Questions about the matrix below.
1) Which number is the bottom-right entry?
2) Which number is the smallest entry in the last column?
3) Which number is the third entry, reading row by row?
4) Which number is the 3rd largest entry?
5) Which number is the entry directly above the largest entry?
6) Which number is the entry just right of the largest entry?
7) Which number is the entry directly below -35.2?
8) Which number is the entry directly below the largest entry?
[-45.0 35.7 -13.2 38.7 -12.4 36.4 -6.4 18.0 16.3 -17.6 3.3 -5.2 -35.2]
[58.6 -17.8 -25.2 45.1 16.8 -5.2 -26.0 11.2 20.6 23.3 5.9 -30.2 -21.5]
[66.3 -2.9 -7.2 30.3 39.9 2.8 -10.7 28.1 14.0 37.0 30.0 -15.3 1.4]
[22.6 -20.9 16.5 3.9 -32.0 12.3 -1.5 2.7 -23.3 18.4 -5.6 -0.7 1.7]
[-34.3 4.2 -25.2 28.0 -11.3 10.1 -0.6 -8.8 6.5 -45.4 -8.8 -24.2 -19.1]
[-25.6 17.5 29.1 -21.9 -27.4 1.3 -5.3 -8.9 -3.5 -20.2 -18.3 2.5 -8.0]
[11.2 21.0 -0.3 30.5 1.4 -1.3 -18.0 5.2 28.1 -27.0 -1.3 -27.7 -22.1]
1) -22.1
2) -35.2
3) -13.2
4) 45.1
5) 58.6
6) -2.9
7) -21.5
8) 22.6

Questions about the row below.
1) Which number is the 3rd largest entry?
2) Which number is the entry just left of 36?
3) Which number is the 2nd entry from the right?
4) Which number is the second largest entry?
[ 34 -21  33   2  32  -6 -39  36 -18  -3  42]
1) 34
2) -39
3) -3
4) 36

[[-37  23 -23  -8  17  -5  -7   0 -20 -23 -14 -11 -14]
 [-32   1  22 -10 -35  11 -19  -1 -21 -16 -11 -14 -21]
 [ -9 -11  26  -7 -34 -24  -9  -8  13 -24 -13 -16  -1]
 [-28 -12 -18 -10 -10  -5 -25 -11 -15  -2  17 -17  -9]
 [-20   5  18 -17  -5   5 -24  -7  -6 -22 -11 -10 -10]
 [ 10 -12   9 -15 -36  -7 -18 -21 -11 -23 -24   8 -16]
 [ 18  -2 -38 -10 -34 -23  -3  -9  -3  -3  -4 -25  -2]
 [ 20 -19 -25 -12 -21   4  -8 -18 -19  -9  -8  -5 -24]
 [  8   8 -26  -1   5   7 -30 -21   2 -21 -17 -13  -8]]
Rows and columns are numbered from 0.
What is the entry just left of the largest entry?
A: -11
The entry directly below -4 -> -8
What is the entry just right of 20?
A: -19
The entry directly above the centre entry: -25
The entry in the top-right corner is -14
What is the entry in the bottom-right corner?
A: -8
What is the entry in row 0 and column 1?
A: 23
What is the entry at row 0, column 2?
A: -23
The entry at row 1, column 0 -> -32
What is the entry in row 0 and column 0?
A: -37
What is the entry in row 2 and column 0?
A: -9
What is the entry directly below the smallest entry?
A: -25
The entry just left of the smallest entry -> -2
What is the entry just right of the largest entry?
A: -7
The entry at row 1, column 1: 1
The entry directly below the centre entry is -18
What is the entry just right of the centre entry?
A: -7
The centre entry: -24
The bottom-left entry: 8
What is the entry just right of 9?
A: -15
What is the entry at row 1, column 2?
A: 22
What is the bottom entry of the column that holds the largest entry?
A: -26

Questions about the row below.
1) Find the entry just left of 95.
2) Find the second largest entry.
[250  45 217 229 167  95]
1) 167
2) 229
